Below are the code and all the weights of a small trained network. Each question names an input and a target symbol and asks about switching units off, where a switched-off unit gives its printed mean instead of its output.

import numpy as np


def w(rows, s, z=0):
    codes = np.array(rows[::2]) - 128.0
    scale = np.full(codes.shape[1], s)
    scale[-1] = z or s
    return codes * scale


def norm(h):
    return h / np.sqrt((h * h).mean(-1, keepdims=True) + 1e-5)


def f(y):
    return y / 2 * (1 + np.tanh(0.7978845608 * (y + 0.044715 * y**3)))


def softmax(a):
    e = np.exp(a - a.max(-1, keepdims=True))
    return e / e.sum(-1, keepdims=True)


def log_softmax(a):
    a = a - a.max(-1, keepdims=True)
    return a - np.log(np.exp(a).sum(-1, keepdims=True))


def net(x, mask):
    ids = ['ΔΞαβγζηθλμπστφψω'.index(c) for c in x.split()]
    T = len(ids)
    res = E[ids] + P[:T]
    r = norm(res)
    for j in range(2):
        rows = slice(3 * j, 3 * j + 3)
        q, k, v = (r @ M[0][rows].T for M in (Q, K, V))
        z = softmax(np.where(np.tri(T) > 0, q @ k.T / 3**0.5, -1e9)) @ v
        o = O[0][rows]
        res = res + np.where(mask[j], z, o[:, -1]) @ o[:, :-1]
    y = f(norm(res) @ A[0][:, :-1].T + A[0][:, -1])
    res = res + np.where(mask[2:6], y, B[0][:, -1]) @ B[0][:, :-1]
    return log_softmax(norm(res)[-1] @ U[:, :-1].T + U[:, -1])


Q, K, V, O, A, B = {}, {}, {}, {}, {}, {}
E = w([
[170,125,161,115,163,160,144,164],'Δ',
[118,102,131,118,174,104,193,136],'Ξ',
[85,111,119,79,112,179,162,147],'α',
[136,144,104,124,81,140,109,133],'β',
[127,98,83,145,97,119,143,143],'γ',
[162,182,166,109,147,143,151,98],'ζ',
[82,130,118,133,161,91,136,103],'η',
[157,109,124,172,141,5,103,137],'θ',
[143,137,113,175,124,118,189,135],'λ',
[88,192,87,131,176,98,148,151],'μ',
[119,125,175,77,105,152,101,151],'π',
[114,132,146,186,152,144,135,100],'σ',
[126,184,166,102,164,84,240,91],'τ',
[159,87,124,122,114,169,153,118],'φ',
[140,84,143,112,89,129,141,48],'ψ',
[166,156,102,53,89,108,201,165],'ω',
],0.021)
P = w([
[167,89,73,139,172,169,69,62],'0',
[11,213,126,148,88,129,112,170],'1',
[17,219,148,139,79,185,139,151],'2',
[49,175,180,145,72,194,149,163],'3',
[64,192,185,140,77,230,160,132],'4',
[56,197,171,137,84,236,169,132],'5',
[68,223,167,137,85,254,168,107],'6',
],0.0051)
Q[0] = w([
[212,123,150,146,193,134,93,80],'head 1',
[119,62,100,78,139,71,73,116],'head 1',
[14,189,160,74,95,178,234,105],'head 1',
[191,205,118,82,59,3,122,154],'head 2',
[252,169,110,86,168,163,151,81],'head 2',
[107,205,132,141,96,204,243,39],'head 2',
],0.0049)
K[0] = w([
[122,113,85,135,88,116,127,170],'head 1',
[86,128,155,123,118,104,126,255],'head 1',
[235,116,121,136,121,129,134,113],'head 1',
[128,126,117,129,142,106,116,148],'head 2',
[118,87,74,161,136,136,110,118],'head 2',
[240,112,127,111,163,170,129,111],'head 2',
],0.0079)
V[0] = w([
[76,123,160,100,95,115,138,39],'head 1',
[126,164,143,136,141,163,38,141],'head 1',
[112,80,103,97,63,94,93,152],'head 1',
[106,54,164,115,171,173,123,197],'head 2',
[6,109,78,184,129,129,96,120],'head 2',
[77,195,126,49,154,79,132,176],'head 2',
],0.011)
O[0] = w([
[38,72,187,57,114,106,108,72,128],'head 1',
[119,218,146,148,103,158,2,114,16],'head 1',
[185,69,43,84,75,120,101,99,23],'head 1',
[142,66,141,80,222,167,27,191,29],'head 2',
[122,58,106,176,181,212,118,75,241],'head 2',
[220,177,122,83,176,152,139,62,251],'head 2',
],0.0099,0.0031)
A[0] = w([
[129,156,101,193,112,103,5,138,142],'neuron 1',
[119,150,72,90,132,101,175,149,255],'neuron 2',
[110,156,134,153,122,204,145,245,174],'neuron 3',
[67,2,243,76,44,37,105,123,214],'neuron 4',
],0.0076,0.0032)
B[0] = w([
[180,116,230,134,147,167,127,107,140],'neuron 1',
[220,75,142,81,122,161,26,69,254],'neuron 2',
[198,174,89,182,67,207,101,153,227],'neuron 3',
[82,255,29,83,236,68,91,122,199],'neuron 4',
],0.008,0.005)
U = w([
[194,155,188,127,144,125,91,200,153],'Δ',
[147,39,150,105,194,143,173,136,166],'Ξ',
[100,48,120,59,155,235,116,109,134],'α',
[123,143,99,142,14,154,74,30,174],'β',
[132,24,43,152,109,152,141,97,138],'γ',
[94,218,211,123,68,88,151,119,3],'ζ',
[89,60,155,135,154,152,113,36,97],'η',
[171,98,100,167,127,74,109,82,121],'θ',
[128,99,103,198,78,121,254,163,115],'λ',
[157,189,81,151,179,197,171,43,175],'μ',
[156,111,185,65,136,161,51,100,142],'π',
[36,112,213,219,133,175,105,99,148],'σ',
[108,127,206,96,109,93,213,86,91],'τ',
[88,129,28,129,120,134,117,195,104],'φ',
[32,113,81,76,117,74,130,57,122],'ψ',
[202,155,101,45,69,96,197,117,121],'ω',
],0.0079,0.0036)

Each question gives the input, a string of symbols that net reads in full, and the target symbol t.
The units are the heads (3 rows each of Q, K, V and O) and the neurons (one row each of A and B). Each row of codes is followed by its name. A weight is (code - 128) times the scale printed after its matrix; where a second scale follows, it is the last column's (O, A, B and U).
mask holds one flag per unit, heads first, then neurons. A switched-off unit (its flag False) gives its mean, the last column of its rows in O or B, instead of its output. The means were averaged over made-up inputs and are rounded, as every weight is.
A unit's drop is (log p(t) with every unit on - log p(t) with that unit switched off) / (log p(t) with every unit on - log p(t) with every unit switched off).
The circuit of an input: a set's keep is (log p(t) with only the set's units on - log p(t) with every unit switched off) / (log p(t) with every unit on - log p(t) with every unit switched off). Starting from all 6 units, units are removed one at a time, each time the one whose removal leaves the highest keep (on an exact tie, the one counted first), for as long as the keep stays at least 0.8.
circuit, biggest first: the units of the circuit, biggest drop first
most important unit: the unit with the biggest drop
k most important neurons: the k neurons with the biggest drops, biggest first
which heads matter: for each layer, one digit per head in row order, 1 if its drop is at least 0.15 and else 0, layers parted by /
drop of u: that unit's drop, to one decimal
input μ β Δ π, target Δ: circuit, biggest first : [head 2; head 1]
input σ μ μ β β Ξ Ξ, target σ: which heads matter : 11
input γ μ μ β ψ φ, target ψ: circuit, biggest first : [head 1; neuron 4; head 2]
input σ β λ, target σ: which heads matter : 11
input ω ψ π η, target ψ: which heads matter : 10
input λ μ φ τ μ, target λ: most important unit : head 1
input Δ β β ω μ μ σ, target Δ: which heads matter : 01
input ζ ζ μ μ μ γ μ, target ζ: circuit, biggest first : [head 1; head 2]
input α μ Ξ ψ, target ψ: which heads matter : 00
input π ζ γ, target ζ: circuit, biggest first : [head 1; head 2]
input α μ ψ ζ, target ψ: circuit, biggest first : [head 1; neuron 4]
input ζ α μ λ γ α, target ζ: which heads matter : 11
input β σ β λ φ Ξ, target φ: circuit, biggest first : [head 2; neuron 4]
input φ α α τ β ψ β, target ψ: which heads matter : 10
input μ λ α σ η, target σ: circuit, biggest first : [head 1]
input ζ μ Ξ ω τ β μ, target ζ: circuit, biggest first : [head 2; head 1]
input Δ ω λ μ μ ζ λ, target Δ: which heads matter : 01
input λ μ σ, target λ: circuit, biggest first : [head 1; head 2]
input ω μ β μ, target ω: circuit, biggest first : [head 2; head 1]
input μ τ β ψ λ, target ψ: most important neuron : [neuron 4]
input β β μ α, target β: drop of head 1 : 0.7
input ζ μ φ μ μ θ ζ, target ζ: drop of head 1 : 0.1
input ψ σ λ β β μ, target ψ: drop of head 1 : 1.1
input φ λ μ, target φ: drop of head 1 : 0.1
